[[-34  25]
 [-54  20]]
:
[-34  20]

[[-4 16]
 [ 0  5]
 [14 55]
 [ 3 42]
 [29 13]]
:
[-4  5]

[[ 41 -10  23  43]
 [-43  25 -25  14]
 [-14  12  67  50]
 [ -3 -53   1 -40]
 [ -4  10 -45 -19]]
:
[ 41  25  67 -40]

[[-25 -13 -45 -21]
 [-23 -14 -35 -13]
 [-47   2   3  68]]
:
[-25 -14   3]

[[ -7  -1  -7 -49]
 [  2   9   6  40]
 [  8   2   3  50]
 [  4  -3  11  27]
 [ -6   0  -8 -47]]
:
[-7  9  3 27]

[[-12   0   2 -60   4]
 [ 16 -25  10  36  42]
 [ 14  -8  -3  50  12]]
:
[-12 -25  -3]

[[ 19 -42  -7 -10  33]
 [-34  46  -4  28 -55]]
:
[19 46]
---
[[  3  -3  16 -11  26   7 -23 -17  -4  -8  -9]
 [ 21   7  -4  -7  34   2  -8   8  20 -16 -19]
 [-20 -50 -27   4  31 -38 -20 -57 -37 -29   3]
 [ 10  33  -5 -25  21  -7 -10   1  -5   1  -4]
 [  1  -5 -23   6 -16 -37  21  -4  13  -2 -21]]
:
[[  1  -5 -23   6 -16 -37  21  -4  13  -2 -21]
 [  3  -3  16 -11  26   7 -23 -17  -4  -8  -9]
 [ 21   7  -4  -7  34   2  -8   8  20 -16 -19]
 [-20 -50 -27   4  31 -38 -20 -57 -37 -29   3]
 [ 10  33  -5 -25  21  -7 -10   1  -5   1  -4]]

[[ 18  -1 -23   9  26 -62   9  13  30]
 [-35   5  35  43  -9  14   9  15  -7]
 [ 22 -40 -30   4 -10  -5  -4 -48 -31]
 [  8  35   3 -50 -21   5  17  -1  25]
 [ -7  40   3 -54 -26   6  18 -17  33]
 [-27 -14 -11 -21 -31 -14 -16 -36 -56]
 [  3  33 -16 -43 -12  14  10  -4  33]
 [ 39  11  -4   1  55 -62  -9  21  21]]
:
[[ 39  11  -4   1  55 -62  -9  21  21]
 [ 18  -1 -23   9  26 -62   9  13  30]
 [-35   5  35  43  -9  14   9  15  -7]
 [ 22 -40 -30   4 -10  -5  -4 -48 -31]
 [  8  35   3 -50 -21   5  17  -1  25]
 [ -7  40   3 -54 -26   6  18 -17  33]
 [-27 -14 -11 -21 -31 -14 -16 -36 -56]
 [  3  33 -16 -43 -12  14  10  -4  33]]

[[-16  -1   7  32  -5  30  27  -6   6  28   2 -27   0 -29]
 [-11  38  10   8  -3  21  34  10   1  34   8  29  22  31]
 [  1  -4  56  20   7   9 -12 -24   3 -25  -1  -6  14  -5]
 [ -3  -5   8 -16  -4  -4  44 -10   0   9  40 -24 -32   5]
 [ 29   3  12  52   3  -7  33  59  21  -6  -1  -3   5   6]
 [ 31   2  -4  34   4   0  19  10  13   8  16  27  16 -27]]
:
[[ 31   2  -4  34   4   0  19  10  13   8  16  27  16 -27]
 [-16  -1   7  32  -5  30  27  -6   6  28   2 -27   0 -29]
 [-11  38  10   8  -3  21  34  10   1  34   8  29  22  31]
 [  1  -4  56  20   7   9 -12 -24   3 -25  -1  -6  14  -5]
 [ -3  -5   8 -16  -4  -4  44 -10   0   9  40 -24 -32   5]
 [ 29   3  12  52   3  -7  33  59  21  -6  -1  -3   5   6]]

[[ -6 -14   0 -19  19 -12 -56]
 [ -5 -38   6  -8  10 -17  24]
 [-14  18 -22 -36 -11  28  44]
 [ -2 -27 -16  40   9  16  20]
 [ 25  34  33   4 -24 -22   6]
 [ -9  27  -7   2  -8  24 -32]
 [-12  33 -22  21 -12  33 -38]]
:
[[-12  33 -22  21 -12  33 -38]
 [ -6 -14   0 -19  19 -12 -56]
 [ -5 -38   6  -8  10 -17  24]
 [-14  18 -22 -36 -11  28  44]
 [ -2 -27 -16  40   9  16  20]
 [ 25  34  33   4 -24 -22   6]
 [ -9  27  -7   2  -8  24 -32]]

[[ 45   4  38   6  33  17   0  41]
 [-28 -15  -6 -15  18   2 -37   3]
 [ 60 -20  -9  27  21 -41  21  30]
 [-68  15 -16  44 -41   4   1   4]]
:
[[-68  15 -16  44 -41   4   1   4]
 [ 45   4  38   6  33  17   0  41]
 [-28 -15  -6 -15  18   2 -37   3]
 [ 60 -20  -9  27  21 -41  21  30]]

[[ 23 -51 -28]
 [  0 -35  21]
 [  2  30 -56]
 [ 31   9 -26]]
:
[[ 31   9 -26]
 [ 23 -51 -28]
 [  0 -35  21]
 [  2  30 -56]]

[[  1  -1  10  -4 -10 -30  14  -9  -2 -13   4  13  22  -9]
 [  7  10 -16  -3  -8 -23  17 -17   3   0  13 -51  17  22]
 [ 32  -2  -2 -22 -11  18  -1  -3  -3  -2  -3  11 -11   0]
 [-27  15 -10  -3   0 -15   0   2  11   6  -3 -12   2  -3]
 [ -2   0  12  -1  -4  16  18 -10   9   5  13  18   5  27]]
:
[[ -2   0  12  -1  -4  16  18 -10   9   5  13  18   5  27]
 [  1  -1  10  -4 -10 -30  14  -9  -2 -13   4  13  22  -9]
 [  7  10 -16  -3  -8 -23  17 -17   3   0  13 -51  17  22]
 [ 32  -2  -2 -22 -11  18  -1  -3  -3  -2  -3  11 -11   0]
 [-27  15 -10  -3   0 -15   0   2  11   6  -3 -12   2  -3]]
